How the states are linked:
from | + & ~ !
rig | nev kuz ges tur
kuz | zod mek ver rig
ver | bel tur nev ges
puz | bur sif raz sig
ler | num tup pag vin
rog | mek pag sel num
kis | tup vuk bim nud
nev | puz zod kup laf
lil | kis fem vig ved
nud | ler kis lom kop
kup | raz bel sig sif
vas | nim paz bev vur
vin | maf ler rog vav
ruk | fem vur nim bev
zod | sif ges bel nev
bev | lil ruk far dar
ved | nud lil vuk gug
bur | bev gil vur paz
bel | kas laf puz kup
vav | sel vin num pag
tur | laf rig zod ver
kop | vin nud tup bim
laf | sig nev sif bel
vig | bim gug nud vuk
sig | paz puz gil kas
lom | pag bim vin tup
dar | ved bev fem nim
vuk | lom vig kop kis
gil | ruk raz vas bur
raz | vur kas paz gil
mek | ges bet tur kuz
maf | rig num mek sel
gug | kop ved kis vig
num | kuz rog bet maf
sel | tur maf kuz bet
pag | bet vav maf rog
bet | ver sel rig mek
ges | kup ver laf zod
far | vig nim ved fem
kas | vas sig bur raz
sif | gil kup kas puz
nim | gug dar lil far
tup | rog lom vav ler
vur | far vas dar ruk
fem | vuk far gug lil
paz | dar bur ruk vas
bim | vav kop ler lom

The rows follow the links: the fewer symbols apart two states are, the more alike their rows tend to be.

Each row is also shifted at random along 5 hidden directions that mean nothing.

Some states, each with a row of numbers:
vuk -> [ 107,  -79, -131,   24, -171,   82, -109,  -57,   15,  -37,    1,   53,  -32,   29,  -61,  -79,   53,  -62,   -4,   99,  112,  -13,  -13,  -73,   29,  -86,    6,  222,   94]
fem -> [ 164,    0,   72,  122,  -55,   68,  -63, -135,   63,  -51,  -21,  160,   92,   66,   27,   64,  136,  -72,  135,  -43,  -74,  121,   -7, -156,  163,  138,   46,   77,  -67]
ruk -> [-308,   -1,   46,  106,  -82,   19, -152, -197, -109,  -25,   -8,   88,   49,  -34,  -64,  -20,   94, -118,   42,  -40, -192,   33,  -55,  -56,   95,  -13,    7,  -46, -101]
sel -> [  25,   -2,  -26,   68, -126, -122, -114,   24,    2,  -78, -104,  -84, -174,   44,  -83,  -30, -140, -300,   81, -158,   49,  -71,   35,  115,  -24,  -71,   91, -101,   31]
rog -> [  29,   -6,  -60,   38,   12, -104,   13,  -49,  -32, -151,  -17,  -75, -139,   -4,  -67,  -32, -103, -167,   76,  -66,   35,   51,   38,   46, -105,  -47,  177,  -53,   82]
tup -> [  37,  -79, -168,   32,  -20,    2,  -58,  -81,   22, -183,   64,  -51,  -65,  -15,  -97, -130,  -41,  -94,  -38,  114,  111,  104,   28,  -69,  -99, -146,  196,   72,  183]
nev -> [-117,  -33,   43,   -1,  -50,   15, -123,  145,  126,  104,   20,  -53,  104,   54,  114,   32,  -56,  -59, -255,   54,   99,  -34,  -33,   59,   80,   30,  -97,  -77,   19]
nud -> [ -11,  -36,   -6,   -8,  -28,   60,   25,  -45,  123, -114,   23,  102,   18,  121,   31,   58,   68,   75,  -12,  104,  108,  125,   16, -144,   35,  124,   95,  182,  101]
tur -> [  43,   93,   54,    0,  146,  -83,  138,  172,   -2,  144, -138,  -97,  -13,   19,  162,   43,  -51,  123,   94, -163,   52,  -15,  -31,  150,   80,  163,  -70,  -28,  -74]
bur -> [  -3,   11,  -24,  -98,    9,   16,    9,  -49, -167,   47,   98,   -6,   54, -152, -116,  -63,   11,   59,  -59,   61, -160, -140,   17,   -2, -109, -182, -111, -140,  -77]
bim -> [  22,  -42,  -41,  -79,  -73,   43,   66,  -11,   73,  -96,   21,   42,  -89,   98,  -35,   70,    1,    9,   -1,  106,  131,  -12,   73,  -73,  -76,   50,   62,  158,  115]
vas -> [-118,    8,   41,  -35, -113,   43,  -41,  -65, -125,   42,    6,   84,  -30,  -94, -148,    5,   47,  -88,  125,  -68, -167, -176,   43,  -12,  -22, -101, -105,  -98, -126]
lom -> [ -11,  -38,  -92,   53,  -83,   65,   25,  -15,   99, -161,   -9,   16,  -86,   37, -112,  -70,  -15, -155,  160,  -14,  157,   13,  103, -119,  -65,  -88,  171,  149,  117]
zod -> [  -3,    3,  -31,   63,  103,  -12,   -5,  161,   60,  131,  -46,  -89,  109,  -51,  132, -116,  -43,   15,  -55,  -51,   83,   41,  -45,   68,   73,  -38,  -50,  -36,    6]
vur -> [-208,    8,  151,   61,  -88,   40,  -80, -122,   -9,  -37,   12,  145,   53,   17,  -63,  109,   86, -121,   62,  -51, -186,  -14,   19,  -98,   57,   63,    1, -107, -135]
puz -> [ -92,  -11,   67,   25,   81,  106,   51,  163,  165,   47,   50,   50,  164,  -60,    5,  -57,  -10,  -58,   90,  -49,   18,  -25,  127, -142,   19,  -30,   14, -106,  -63]
maf -> [ 126,   35,  -54,    2,   35, -158,   19,   -3,  -75,  -57,  -44, -134, -141,  -32,  -36,  -26, -112,  -66,   30,  -85,    7,  -11,  -20,  138,  -99,  -53,   75,  -70,   60]
ver -> [  70,  -13,  -72,   82,   19,  -69, -150,  102,   19,   82,  -16, -148,   54,  -39,  106, -112,  -89,  -71, -197,  -10,   58,   28,  -97,  140,   61,  -81,   -6,  -50,   77]
lil -> [ 315,   -9,  -37,  119,   49,   74,  -49, -163,   -1,  -13,    7,   78,  118,  -21,   55,  -53,  140,   54,   46,   25,  -50,  211,  -83, -143,  114,   39,   55,  121,   16]
ges -> [ 132,   20,   63,   82,   95,  -20,    1,  171,  173,   78,  -45,  -51,  125,    7,  156,    6,  -58,  -56,  -27,  -62,   83,   92,    6,   19,  117,   89,    5,  -87,  -21]

In each set, the symbols that take the first to the second take the third to the fourth, perhaps in another order. Give the fourth.
Answers are names.
[ -57,   38,  -19,   24,   79, -176,   -1,  -36,  -85,  -57,  -61, -142, -104,   19,   69,   22,  -76,   10,  -47,  -63,  -16,   75,  -72,  174,  -22,   72,   66,  -53,   42]
to [  64,   19,   12,   51,  103,  -43,   39,  189,   79,  123,  -71,  -99,   80,  -23,  141,  -59,  -53,   18,    5,  -88,   82,   31,  -17,   79,   78,   33,  -45,  -41,   -6]
as [   1,  -48,  -79,  -97, -116,   37,   16,  -17,   25,  -68,   32,   53,  -93,   76,  -54,   45,    8,   45,  -69,  137,  126,  -44,   35,  -21,  -69,    1,   11,  191,  129]
to pag

[  12,   62,  164,    4,   92, -132,  152,   10,   93, -133,  -63,  -28,  -99,  137,   53,  203,  -57,  -34,  124, -118,   -2,   85,   64,    3,  -28,  260,  149,  -94,  -22]
to [  57,   73,   72,   12,  108, -145,  122,   10,   15,  -80,  -78,  -71, -112,   68,   54,  109,  -79,   11,   91, -129,  -15,   56,    6,   89,  -25,  157,  104,  -92,   -1]
as [-221,   10,   -6,    3,   67,  -86,   65,  -78,   34, -175,    6,  -47, -109,   85,    8,   87,  -36,   -1,   27,    8,   35,  117,   23,    7,  -72,   97,  175,    8,   98]
to pag

[  -9,   -8, -116,  -16,   76,   41,  136,  -28,   27,  -93,    5,   14,  -44,    2,  -10,  -58,   37,  110,  110,   55,  120,  113,   28,  -95,  -56,   -5,  106,  191,  109]
to [ -49,    3,   -2,   46,  -26, -149,  -77,  -38,  -28,  -92,  -56, -110, -131,   39,   10,   34, -109, -144,  -62,  -68,   14,   24,  -38,  143,  -13,   30,   77,  -76,   45]
as [ 177,   35,   84,   55,   59, -107,   14,  108,   78,   13, -104,  -61,  -19,   68,   92,   68,  -79, -104,   68, -167,   33,   36,   13,   85,   65,  129,   56, -105,  -28]
to sif

[   7,  -54,  -76,  -13,  -65,   28,  -36,  -62,   79, -140,   72,   17,  -47,   66,  -51,  -14,    4,  -14,  -70,  142,  127,   61,   25,  -93,  -69,  -29,  106,  145,  142]
to [ -78,    8,   55,   41,    2, -104,  -94,   83,   48,   71,  -62,  -94,    9,   78,  156,   53,  -73,  -38, -175,  -45,   52,   15,  -98,  165,   84,  110,  -36,  -64,    5]
as [  29,    4,   48,   23,  -27,    5,  -83, -205, -126,   13,   52,   80,   53,  -58,  -39,   14,   88,   38,  -70,   44, -206,   37,  -92,  -16,   37,    4,  -50,  -42,  -82]
to tup

[  63,   -5,   15,   78,  -40,   30, -102, -160, -101,  -11,   44,   63,   72, -108,  -94,  -57,   60, -101,   55,  -24, -186,   13,  -19,  -84,   26, -103,   12,  -84, -100]
to [  -2,   42,   46,   42,  -82,   28,   -6, -118, -107,   57,  -71,  108,  -13,  -23,  -49,   19,  105,  -16,  199,  -96, -166,  -38,   -9,  -27,   68,   33,  -73,   16, -138]
as [  28,  -24,  -71,   -8,  -68,   93,  -23,  -71,   -8,   30,  -25,   79,  -28,   55,   22,  -11,  103,  103,   -3,   68,   55,   31,  -42,  -50,   52,   46,  -46,  239,   45]
to kis

[ 200,   16,  113,   15, -133,   71,  -11,  -76,   10,   30,  -50,  164,  -27,  117,    4,  138,  115,    4,  113,  -31,  -63,  -27,   11,  -79,  112,  163,  -79,   91, -117]
to [-295,  -21, -155,    9,   55,    6,   55,  -78,  -50, -100,   21,  -40,  -70,    0,  -15,  -93,   12,   84,   33,   76,  115,  127,  -17,  -33,  -55,  -42,  112,  191,  142]
as [ -51,   23,  121,   96,   58, -135,  -36,    0,   85,  -85,  -60,  -66,   -8,  127,  123,  134,  -56, -101,  -54,  -99,   -5,  152,  -47,   81,   52,  211,  136, -121,   16]
to bel

[ -48,   34,  -94,  -80,  107, -123,  132,  -53, -147,  -96,  -11, -120, -172,  -20,  -38,   -6,  -77,  124,   30,   15,   11,   35,  -23,  125, -169,  -19,   57,   23,   73]
to [ -30,   38,   61,   74,   30,  -91,    0,  113,   68,   62, -134,  -66,  -39,   66,  115,   45,  -71,  -96,   68, -187,   66,   15,  -19,  120,   78,  117,   -5,  -74,  -41]
as [ 158,  -39,  -59, -135, -141,  -48,    6,   -5,  -16, -137,   28,  -38, -218,   49, -160,   52, -117,  -95,  -55,   72,   82, -148,   84,   59, -191,  -98,   64,    8,  117]
to mek

[-264,   73,  -55,   76,   98, -145,   36,   79, -100,  112, -165, -141,  -90,  -24,  105,  -79,  -68,   27,  118, -174,   29,   50, -100,  204,   54,   31,  -25,    1,  -20]
to [ 107,    2,  -14,   -7,  -95,  -86,  -88,  155,   13,  120, -116, -106,  -79,   15,   20,  -32, -107, -122,  -53, -110,   78, -148,  -24,  186,   24,  -49,  -96,  -77,  -14]
as [  66,    2,  160, -133,   27,   41,   30,   32,   60,  -15,  144,   85,  109,  -24,  -29,  148,  -17,   50, -185,  121, -127,  -95,   84,  -65,  -88,    6,  -78, -187,  -83]
to bur

[ -66,  -16,  -18,  -58,   38,  -39,   70,  -72,   32, -162,   76,  -35,  -85,   70,   -4,   91,  -48,   86, -103,  128,   79,  104,   11,  -18, -109,   75,  144,   72,  148]
to [  66,    4,  -93,  -28,   41,  -39,   87,  -15,  -16, -158,    8,  -69, -119,   -8,  -90,  -46,  -68,  -22,   72,   14,   85,   28,   65,  -21, -153,  -80,  158,   42,  130]
as [  69,   40,    0,   59,   46,   18,   43, -144, -163,   66,  -47,   57,   37,  -67,   13,  -38,  132,  139,  154,  -51, -169,   80,  -93,  -21,   79,   34,  -54,   77, -114]
to far

[-219,  -56,  -85,   71, -152,   82, -119, -115,    7,    9,  -39,   86,   -7,   82,    4,  -40,   98,  -15,   -7,   64,   75,   67,  -86,  -64,  123,   26,   -4,  245,   77]
to [ -23,  -19,   40,   -5,  -30,    4,   93,    9,  123, -194,  -30,   46,  -99,  108,  -71,   85,  -31, -125,  172,  -55,  113,   18,  153, -122,  -63,   93,  175,   36,   81]
as [ 156,  -21,  -42,   32, -150,   88,  -50,  -41,  -36,   39,  -82,  101,  -44,   29,  -36,  -28,  100,  -14,  128,  -23,   21,  -63,  -21,  -40,   88,  -17,  -77,  184,  -30]
to lom

[  45,  -34,  -79,  -50,  -44,  -49,   10,  -27,    0, -175,   31,  -51, -141,   31, -105,    1, -102,  -58,  -26,   62,   94,  -23,   54,   16, -156,  -78,  121,   18,  125]
to [-334,   40,  -57,   60,  163,  -25,   56,  146,  -10,  187, -100, -105,   83,  -46,  185, -119,  -13,  134,    5,  -90,   69,   90,  -99,  121,   96,   22,  -86,   46,    1]
as [ 129,   54,    7,   34,  101, -135,   61,   59,  -71,   41, -123, -143,  -82,  -16,   64,  -10,  -73,   19,   76, -146,    7,   21,  -42,  160,   -7,   44,    1,  -71,  -18]
to kas

[-438,  -25,   77,   21,   67,   44,   -6,  147,  136,   73,   24,   16,  158,    9,  113,   21,    8,   27,  -97,    6,   57,   34,   10,  -32,   68,   53,  -46,  -48,  -28]
to [  25,  -46,    4,   48,  -65,   30, -106,  197,  168,   98,  -19,  -39,   89,   -1,   48,  -67,  -84, -165,  -87,  -36,  107,  -89,   37,   34,   65,  -85,  -60,  -85,    8]
as [-351,   -8,   70,   -5,  -18,   86,   10,  182,  157,   85,  -16,   32,  108,    0,   -1,   -1,  -14,  -79,   65,  -65,   61,  -91,  117,  -68,   53,    1,  -52,  -81,  -62]
to laf

[ 175,  -31,   45,   46,  -54,  -16, -106,  191,  132,   92,  -33,  -59,   41,   48,   59,  -23, -108, -159, -113,  -69,   83,  -71,   13,   74,   62,   -9,  -42,  -94,    3]
to [-175,   16,  105,  -37,  125,   45,   61,  -35,   -6,   12,  113,   54,  149,  -62,  -12,   28,   46,   82,  -23,   42, -153,   27,   21,  -89,  -22,   11,  -16, -149,  -86]
as [ 318,  -36,  -18,  -32, -112,   73,  -60,  -87,    3,   -2,   31,   95,    3,   95,   12,   51,   76,   73, -111,  128,   16,   14,  -47,  -46,   57,   54,  -53,  161,   19]
to vav

[-162,   -6,   98,  -86,   -1,   78,    2,  153,  118,   86,   63,   20,  110,    9,   46,   67,  -34,   22, -154,   78,   43,  -96,   66,   -4,    0,   14, -111, -103,  -37]
to [ 207,   26,  -64,  -13,  -34,   13,  -36, -149, -224,   89,  -31,   50,  -24,  -62,  -39,  -41,   84,  139,   13,   42, -124,  -43, -116,   49,   22,  -57, -125,   98,  -55]
as [  14,  -23, -107,    1,  -82,   90,   40,    3,   13,   -5,  -47,   58,  -58,   46,  -35,  -59,   66,   29,  158,   11,  123,    7,   27,  -87,    7,  -19,    4,  252,   65]
to bet

[   5,   33,  -36,   30,   39, -124,  -57,   56,  -67,   66,  -81, -146,  -64,   27,   91,    6,  -91,   -9, -130,  -65,   29,   -1,  -98,  219,   29,   22,  -29,  -64,   30]
to [-106,  -27,  -17, -103,   10,   42,   -8,   99,  -18,   77,  121,  -18,   81, -113,  -54,  -77,  -21,   36, -133,   93,  -24, -139,   35,   -5,  -83, -185, -115, -113,  -37]
as [-161,   -2,  -59,  -51,  164,   51,   69,   39,  -69,   86,   95,  -47,  139, -197,  -25, -149,   19,  134,  -19,   48,  -92,   -5,   11,  -44,  -79, -158,  -59,  -94,  -32]
to fem

[-128,   12,  -31,  -69,  -71, -149,  -12,  -45,  -79,  -91,  -21,  -92, -214,   39,  -63,   51, -113,  -59,  -87,    4,   22,  -75,  -11,  176, -136,  -20,   59,  -27,   87]
to [ 200,   -2,   -8,   90,  148, -146,  -47,  -84,   18, -192,   75, -111,  -17,   12,   26,   -8,  -84, -107, -116,   44,   -4,  230,  -27,    7,  -66,   14,  263, -123,  115]
as [  11,  -36,   10,    5,    2,   67,  -25,  206,  153,  102,   20,  -18,  122,  -34,   33,  -77,  -57,  -65,  -27,  -12,   89,  -77,   77,  -22,   10,  -75,  -63,  -92,  -22]
to kup

[-104,   24,  -42,  -75,   95,  -68,  129,  -60,  -37, -127,   30,  -63, -121,   32,   -1,   57,  -45,  138,  -19,   68,   50,   90,   10,   33, -110,   64,  109,   75,  127]
to [ -14,   52,  -27,   49,   59, -158,   33,    4,  -57,  -54,  -84, -121, -109,    2,   20,  -11, -102,  -60,   65, -134,   -8,   38,  -28,  135,  -35,   37,   82,  -70,   20]
as [ -29,  -20,   36,  -55,  -31,   16,  -45,  -96, -102,   10,   97,   48,   51,  -86, -120,  -16,   28,  -10,  -69,   72, -178,  -89,    7,  -22,  -75, -136,  -70, -138,  -86]
to nim

[  43,  -11,   13,  -29,  150,   90,   93,  119,   57,   38,   91,    2,  156, -147,  -35,  -86,   -4,   38,   43,   26,  -23,  -34,   86, -120,  -59, -103,  -16, -127,  -47]
to [  62,   35,  132,  -49, -106,   43,    7, -102,  -72,   46,  -59,  148,  -35,  125,   19,  206,  119,   92,   21,    4, -108,  -67,  -37,    7,   95,  213, -142,   85, -128]
as [ -80,  -12,    0,   13,   76,   36,   37,  219,  104,  139,  -36,  -53,  105,  -48,   85,  -91,  -35,    6,   30,  -64,   92,  -33,   31,   35,   50,  -42,  -66,  -34,  -14]
to vur

[ -74,   11,   60,   -1,   35,   60,   31,  -21,   -1,   -5,   62,   77,   77, -106,  -87,  -19,   40,  -72,  132,  -46, -169,  -44,   82, -130,  -18,  -80,    4, -157, -118]
to [ 128,   35,  120,  -46, -145,   52,   25,  -52,  -60,   55,  -84,  166,  -68,   78,  -54,  156,  108,   20,  181,  -86, -121, -147,   20,   -4,   68,  146, -138,   35, -183]
as [-221,   19,  -40,  -47,   86,  -34,  121,  -45,   24, -138,   18,  -29,  -94,   75,    5,   61,  -20,   92,   10,   57,   68,  101,   19,  -20,  -85,   96,  132,  103,  120]
to sel

